Here is a tiny trained network, its code and every weight. The questions are about switching its units off for an input and a class, where a switched-off unit gives its printed mean instead of its output.

import numpy as np


def w(rows, s, z=0):
    codes = np.array(rows[::2]) - 128.0
    scale = np.full(codes.shape[1], s)
    scale[-1] = z or s
    return codes * scale


def f(y):
    return np.maximum(y, 0)


def log_softmax(a):
    a = a - a.max(-1, keepdims=True)
    return a - np.log(np.exp(a).sum(-1, keepdims=True))


def net(x, mask):
    res = np.array(x, float).reshape(1, 4) / 4 @ E
    y = f(res @ A[0][:, :-1].T + A[0][:, -1])
    res = res + np.where(mask, y, B[0][:, -1]) @ B[0][:, :-1]
    return log_softmax(res[-1] @ U[:, :-1].T + U[:, -1])


A, B = {}, {}
E = w([
[77,190,144,191,159,164,44,124,189,177,169,12],'x0',
[60,132,181,46,179,211,149,211,99,53,63,82],'x1',
[226,169,107,167,89,185,81,183,116,4,180,158],'x2',
[57,212,67,122,49,90,92,167,164,135,61,166],'x3',
],0.011)
A[0] = w([
[95,163,117,115,84,118,102,131,125,126,88,142,106],'n1',
[165,127,56,205,64,38,96,71,165,179,199,168,34],'n2',
[200,203,122,159,92,184,63,187,101,8,162,148,37],'n3',
[69,209,96,117,68,110,120,162,172,132,90,176,146],'n4',
[45,171,140,50,176,184,127,206,84,65,79,104,70],'n5',
[153,43,185,150,193,171,175,128,92,112,169,94,136],'n6',
[163,88,180,136,165,153,151,77,87,129,213,82,134],'n7',
[122,162,153,176,166,158,63,140,197,151,168,42,144],'n8',
[30,95,163,84,172,64,161,83,127,217,45,100,27],'n9',
[79,197,147,180,153,199,86,144,187,146,152,43,115],'n10',
[109,185,124,124,93,98,84,176,175,119,83,126,126],'n11',
[77,159,110,154,135,133,91,158,175,140,153,35,65],'n12',
[160,127,125,71,99,115,182,124,118,105,141,159,77],'n13',
[169,74,106,50,93,95,188,147,66,95,55,214,135],'n14',
[80,200,100,132,93,90,113,144,153,133,74,141,146],'n15',
[139,114,146,120,104,122,159,125,115,125,103,168,70],'n16',
[131,138,146,137,136,112,108,169,130,157,151,101,2],'n17',
[61,139,210,62,166,193,115,204,128,76,76,109,93],'n18',
[93,176,67,112,77,112,134,152,141,98,64,150,144],'n19',
],0.013,0.0063)
B[0] = w([
[147,98,143,140,141,150,101,133,83,111,138,103,167],'n1',
[158,160,138,150,140,52,54,52,127,184,87,244,244],'n2',
[162,206,53,63,107,227,152,140,229,215,200,61,227],'n3',
[158,58,176,94,178,149,105,159,72,100,107,85,206],'n4',
[141,175,148,146,143,47,54,39,125,163,110,219,241],'n5',
[184,67,199,123,176,180,95,131,74,99,77,57,212],'n6',
[182,88,201,82,190,176,80,168,43,104,76,91,204],'n7',
[43,76,114,158,70,115,183,149,127,84,125,167,225],'n8',
[178,195,38,92,90,227,151,161,200,226,223,65,253],'n9',
[5,106,126,148,74,105,177,143,134,62,154,134,229],'n10',
[189,76,154,102,159,154,122,147,79,124,107,76,184],'n11',
[79,71,110,130,87,91,166,120,142,100,145,131,201],'n12',
[60,108,118,109,95,116,144,149,143,113,108,137,173],'n13',
[31,85,73,196,53,91,229,165,136,27,145,152,245],'n14',
[164,94,193,132,172,163,140,128,99,103,93,87,197],'n15',
[93,132,122,100,116,109,158,120,146,92,132,134,158],'n16',
[124,118,114,121,131,122,143,134,136,119,94,131,140],'n17',
[141,179,127,159,142,65,56,62,119,173,93,200,241],'n18',
[176,82,174,127,175,185,111,162,63,101,108,75,194],'n19',
],0.011,0.025)
U = w([
[172,32,246,95,190,186,113,134,5,73,85,46,255],'0',
[9,63,101,133,73,74,236,132,123,18,131,152,14],'1',
[157,174,156,128,146,18,47,20,108,187,93,235,209],'2',
[147,194,56,80,115,240,152,138,211,221,190,44,3],'3',
],0.013,0.0019)

Each question gives the input, the list of numbers given to net, and the class t.
The units are the neurons (one row each of A and B). Each row of codes is followed by its name. A weight is (code - 128) times the scale printed after its matrix; where a second scale follows, it is the last column's (A, B and U).
mask holds one flag per neuron, in row order. A switched-off neuron (its flag False) gives its mean, the last column of its row in B, instead of its output. The means were averaged over made-up inputs and are rounded, as every weight is.
A unit's drop is (log p(t) with every unit on - log p(t) with that unit switched off) / (log p(t) with every unit on - log p(t) with every unit switched off).
The circuit of an input: a set's keep is (log p(t) with only the set's units on - log p(t) with every unit switched off) / (log p(t) with every unit on - log p(t) with every unit switched off). Starting from the 12 units with the biggest drops (on a tie, the unit counted first), units are removed one at a time, each time the one whose removal leaves the highest keep (on an exact tie, the one counted first), for as long as the keep stays at least 0.8.
circuit, biggest first: the units of the circuit, biggest drop first
top k neurons: the k neurons with the biggest drops, biggest first
drop of u: that unit's drop, to one decimal
input [-5,4,6,5], class 3: top neuron -> n3
input [3,0,0,3], class 0: top 2 neurons -> n14, n11
input [8,-3,-8,-7], class 1: top 2 neurons -> n8, n10
input [4,7,7,3], class 2: top 3 neurons -> n5, n18, n9
input [6,0,-3,7], class 0: top 3 neurons -> n4, n14, n15
input [6,1,7,2], class 3: top 2 neurons -> n3, n14
input [0,7,-3,7], class 0: top 3 neurons -> n19, n4, n2
input [3,-7,7,8], class 0: top 2 neurons -> n4, n9
input [7,-2,-1,8], class 0: top 2 neurons -> n4, n11
input [0,-5,-1,5], class 0: top 2 neurons -> n5, n18
input [-8,8,4,-3], class 1: top 2 neurons -> n14, n2
input [5,6,-3,2], class 2: drop of n14 -> 1.4
input [8,3,4,6], class 1: drop of n8 -> 2.4
input [-3,2,-6,1], class 3: circuit, biggest first -> n9
input [5,4,-4,-2], class 1: drop of n19 -> 0.0
